Here is a tiny trained network, its code and every weight. The questions are about switching its units off for an input and a class, where a switched-off unit gives its printed mean instead of its output.

import numpy as np


def w(rows, s, z=0):
    codes = np.array(rows[::2]) - 128.0
    scale = np.full(codes.shape[1], s)
    scale[-1] = z or s
    return codes * scale


def f(y):
    return y / 2 * (1 + np.tanh(0.7978845608 * (y + 0.044715 * y**3)))


def log_softmax(a):
    a = a - a.max(-1, keepdims=True)
    return a - np.log(np.exp(a).sum(-1, keepdims=True))


def net(x, mask):
    res = np.array(x, float).reshape(1, 4) / 4 @ E
    y = f(res @ A[0][:, :-1].T + A[0][:, -1])
    res = res + np.where(mask, y, B[0][:, -1]) @ B[0][:, :-1]
    return log_softmax(res[-1] @ U[:, :-1].T + U[:, -1])


A, B = {}, {}
E = w([
[154,83,2],'x0',
[15,81,93],'x1',
[128,132,123],'x2',
[128,213,97],'x3',
],0.0099)
A[0] = w([
[95,160,168,67],'N1',
[135,81,62,232],'N2',
[140,59,151,154],'N3',
[151,81,88,18],'N4',
[5,123,114,137],'N5',
[96,129,194,61],'N6',
[107,125,193,105],'N7',
[109,136,170,96],'N8',
[115,140,166,134],'N9',
[68,130,106,168],'N10',
[105,159,170,141],'N11',
[211,131,125,252],'N12',
],0.013,0.0026)
B[0] = w([
[174,64,79,168],'N1',
[254,106,157,250],'N2',
[24,93,215,193],'N3',
[193,99,92,178],'N4',
[245,215,165,254],'N5',
[214,154,62,189],'N6',
[206,93,85,190],'N7',
[224,91,72,160],'N8',
[185,34,103,162],'N9',
[184,198,220,188],'N10',
[157,42,106,179],'N11',
[186,150,208,232],'N12',
],0.0076,0.0069)
U = w([
[144,108,105,245],'0',
[178,71,21,53],'1',
[132,115,132,227],'2',
[153,145,175,40],'3',
[90,111,90,159],'4',
[6,89,21,11],'5',
[23,92,36,1],'6',
],0.015,0.0093)

Each question gives the input, the list of numbers given to net, and the class t.
The units are the neurons (one row each of A and B). Each row of codes is followed by its name. A weight is (code - 128) times the scale printed after its matrix; where a second scale follows, it is the last column's (A, B and U).
mask holds one flag per neuron, in row order. A switched-off neuron (its flag False) gives its mean, the last column of its row in B, instead of its output. The means were averaged over made-up inputs and are rounded, as every weight is.
A unit's drop is (log p(t) with every unit on - log p(t) with that unit switched off) / (log p(t) with every unit on - log p(t) with every unit switched off).
The circuit of an input: a set's keep is (log p(t) with only the set's units on - log p(t) with every unit switched off) / (log p(t) with every unit on - log p(t) with every unit switched off). Starting from all 12 units, units are removed one at a time, each time the one whose removal leaves the highest keep (on an exact tie, the one counted first), for as long as the keep stays at least 0.8.
circuit, biggest first: the units of the circuit, biggest drop first
top k neurons: the k neurons with the biggest drops, biggest first
drop when u is switched off: that unit's drop, to one decimal
input [0,5,-1,-1], class 3: top 2 neurons	N5, N10
input [3,-7,-1,-5], class 3: circuit, biggest first	N12
input [2,8,1,-1], class 3: circuit, biggest first	N5, N10
input [2,4,0,-3], class 3: top 2 neurons	N5, N10
input [7,8,-3,-1], class 3: circuit, biggest first	N10, N5
input [1,7,3,5], class 3: circuit, biggest first	N5, N10
input [0,0,1,-2], class 4: top 2 neurons	N5, N2
input [4,-5,1,-8], class 2: top 2 neurons	N3, N5
input [-8,-1,-2,-3], class 1: drop when N12 is switched off	0.0
input [6,-7,-1,5], class 3: drop when N3 is switched off	-0.1
input [2,0,1,-1], class 4: drop when N7 is switched off	0.1
